Here is a tiny trained network, its code and every weight. The questions are about switching its units off for an input and a target symbol, where a switched-off unit gives its printed mean instead of its output.

import numpy as np


def w(rows, s, z=0):
    codes = np.array(rows[::2]) - 128.0
    scale = np.full(codes.shape[1], s)
    scale[-1] = z or s
    return codes * scale


def norm(h):
    return h / np.sqrt((h * h).mean(-1, keepdims=True) + 1e-5)


def f(y):
    return y / 2 * (1 + np.tanh(0.7978845608 * (y + 0.044715 * y**3)))


def softmax(a):
    e = np.exp(a - a.max(-1, keepdims=True))
    return e / e.sum(-1, keepdims=True)


def log_softmax(a):
    a = a - a.max(-1, keepdims=True)
    return a - np.log(np.exp(a).sum(-1, keepdims=True))


def net(x, mask):
    ids = ['αδεζηλμτψω'.index(c) for c in x.split()]
    T = len(ids)
    res = E[ids] + P[:T]
    u = 0
    for l in range(2):
        q, k, v = (norm(res) @ M[l].T for M in (Q, K, V))
        z = softmax(np.where(np.tri(T) > 0, q @ k.T / 2**0.5, -1e9)) @ v
        res = res + np.where(mask[u], z, O[l][:, -1]) @ O[l][:, :-1]
        u += 1
        y = f(norm(res) @ A[l][:, :-1].T + A[l][:, -1])
        res = res + np.where(mask[u : u + 4], y, B[l][:, -1]) @ B[l][:, :-1]
        u += 4
    return log_softmax(norm(res)[-1] @ U[:, :-1].T + U[:, -1])


Q, K, V, O, A, B = {}, {}, {}, {}, {}, {}
E = w([
[106,124,119,139,102,157],'α',
[118,141,95,137,174,190],'δ',
[106,135,109,128,94,161],'ε',
[114,175,96,129,83,164],'ζ',
[120,217,63,195,133,117],'η',
[111,134,150,254,127,141],'λ',
[144,177,11,117,156,91],'μ',
[241,91,142,206,40,171],'τ',
[99,138,199,139,111,118],'ψ',
[117,114,119,100,58,105],'ω',
],0.011)
P = w([
[165,109,89,108,87,254],'0',
[168,114,75,120,101,238],'1',
[212,181,167,119,155,143],'2',
[130,96,77,150,115,196],'3',
[166,181,158,148,157,84],'4',
[72,88,93,158,118,121],'5',
[136,223,150,176,121,63],'6',
],0.0065)
Q[0] = w([
[27,121,54,195,73,145],'0.h0',
[31,2,103,32,132,201],'0.h0',
],0.008)
K[0] = w([
[154,134,119,210,213,100],'0.h0',
[199,148,105,123,194,255],'0.h0',
],0.0095)
V[0] = w([
[35,155,100,151,253,199],'0.h0',
[198,90,42,215,96,120],'0.h0',
],0.0061)
O[0] = w([
[88,117,131,115,254,196,136],'0.h0',
[77,100,76,166,48,108,255],'0.h0',
],0.011,0.0016)
A[0] = w([
[230,154,200,137,148,146,218],'0.n0',
[137,109,1,84,159,111,252],'0.n1',
[114,187,231,180,130,184,212],'0.n2',
[52,188,128,109,103,72,135],'0.n3',
],0.007,0.0028)
B[0] = w([
[153,193,177,176,171,123,212],'0.n0',
[86,148,254,70,125,100,196],'0.n1',
[129,174,208,86,145,122,253],'0.n2',
[146,108,152,142,85,230,159],'0.n3',
],0.0076,0.0054)
Q[1] = w([
[2,101,150,103,121,186],'1.h0',
[254,118,124,93,224,70],'1.h0',
],0.0079)
K[1] = w([
[52,180,60,187,239,2],'1.h0',
[164,157,138,72,122,244],'1.h0',
],0.0081)
V[1] = w([
[106,134,124,10,124,67],'1.h0',
[106,224,1,101,181,77],'1.h0',
],0.0079)
O[1] = w([
[52,105,236,32,20,123,29],'1.h0',
[2,144,115,148,63,148,6],'1.h0',
],0.0078,0.0021)
A[1] = w([
[157,90,69,191,254,200,2],'1.n0',
[151,39,19,120,129,127,181],'1.n1',
[136,206,120,211,82,19,65],'1.n2',
[197,214,126,180,44,179,1],'1.n3',
],0.0061,0.0047)
B[1] = w([
[65,72,107,30,96,2,172],'1.n0',
[140,110,173,141,170,113,236],'1.n1',
[98,18,220,79,72,77,239],'1.n2',
[88,79,9,69,103,115,246],'1.n3',
],0.0089,0.0011)
U = w([
[161,21,153,74,173,115,75],'α',
[68,103,140,41,234,174,49],'δ',
[203,70,122,103,144,243,115],'ε',
[174,204,33,57,83,189,42],'ζ',
[58,195,75,228,145,163,113],'η',
[137,90,56,193,206,29,129],'λ',
[39,156,190,59,74,100,160],'μ',
[203,70,88,204,71,107,252],'τ',
[216,220,211,160,152,102,156],'ψ',
[199,98,163,75,12,15,30],'ω',
],0.011,0.0034)

Each question gives the input, a string of symbols that net reads in full, and the target symbol t.
The units are the heads (2 rows each of Q, K, V and O) and the neurons (one row each of A and B). Each row of codes is followed by its name. A weight is (code - 128) times the scale printed after its matrix; where a second scale follows, it is the last column's (O, A, B and U).
mask holds one flag per unit, layer by layer, with each layer's heads first. A switched-off unit (its flag False) gives its mean, the last column of its rows in O or B, instead of its output. The means were averaged over made-up inputs and are rounded, as every weight is.
A unit's drop is (log p(t) with every unit on - log p(t) with that unit switched off) / (log p(t) with every unit on - log p(t) with every unit switched off).
The circuit of an input: a set's keep is (log p(t) with only the set's units on - log p(t) with every unit switched off) / (log p(t) with every unit on - log p(t) with every unit switched off). Starting from all 10 units, units are removed one at a time, each time the one whose removal leaves the highest keep (on an exact tie, the one counted first), for as long as the keep stays at least 0.8.
circuit, biggest first: the units of the circuit, biggest drop first
most important unit: the unit with the biggest drop
k most important neurons: the k neurons with the biggest drops, biggest first
top k neurons in layer l: the k neurons of layer l with the biggest drops, biggest first
input ψ ε δ ω ω ε, target δ: most important unit	0.h0
input ψ ζ ζ ε ζ, target ζ: 2 most important neurons	[1.n3; 0.n3]
input ψ η ζ η η, target η: circuit, biggest first	[0.h0; 1.h0]
input ε ω ψ μ ω ψ ψ, target ω: circuit, biggest first	[0.h0; 1.n2]
input ζ ε τ, target τ: top 2 neurons in layer 1	[1.n3; 1.n0]
input ψ ε η η ψ ω, target η: circuit, biggest first	[1.h0; 0.h0]
input ψ ψ λ ζ ε, target λ: circuit, biggest first	[1.h0; 0.n1]
input η λ δ, target λ: 3 most important neurons	[1.n0; 0.n2; 1.n2]
input λ ε ω ψ, target λ: circuit, biggest first	[1.h0; 1.n0; 0.h0]
input λ ζ η, target λ: circuit, biggest first	[1.h0; 0.h0; 1.n0]
input ε ψ λ μ η, target μ: 2 most important neurons	[0.n1; 1.n2]
input ζ ψ μ ψ η α, target η: 2 most important neurons	[1.n2; 1.n0]
input ψ η λ ψ ψ ψ, target λ: top 2 neurons in layer 0	[0.n1; 0.n3]
input ω τ λ, target ω: top neuron in layer 1	[1.n2]
input ζ δ λ, target λ: circuit, biggest first	[0.h0; 1.h0; 1.n0]
input ψ ψ ω δ η, target ω: circuit, biggest first	[0.h0; 1.n2]
input η τ ψ α λ ε δ, target λ: 2 most important neurons	[1.n0; 0.n0]
input ψ ψ ψ ζ α ζ, target ζ: 2 most important neurons	[1.n3; 1.n2]
input ψ ζ ψ τ ω α, target τ: 2 most important neurons	[0.n2; 0.n3]
input α ε ε μ ψ μ, target μ: circuit, biggest first	[0.n1]
input μ τ ζ ε ζ λ, target λ: circuit, biggest first	[1.h0; 1.n0]
input ε α ζ ψ τ ψ, target τ: 2 most important neurons	[0.n3; 0.n1]
input τ ζ ε ζ, target τ: 2 most important neurons	[0.n2; 1.n1]
input ψ μ η ψ, target η: top 2 neurons in layer 0	[0.n1; 0.n0]
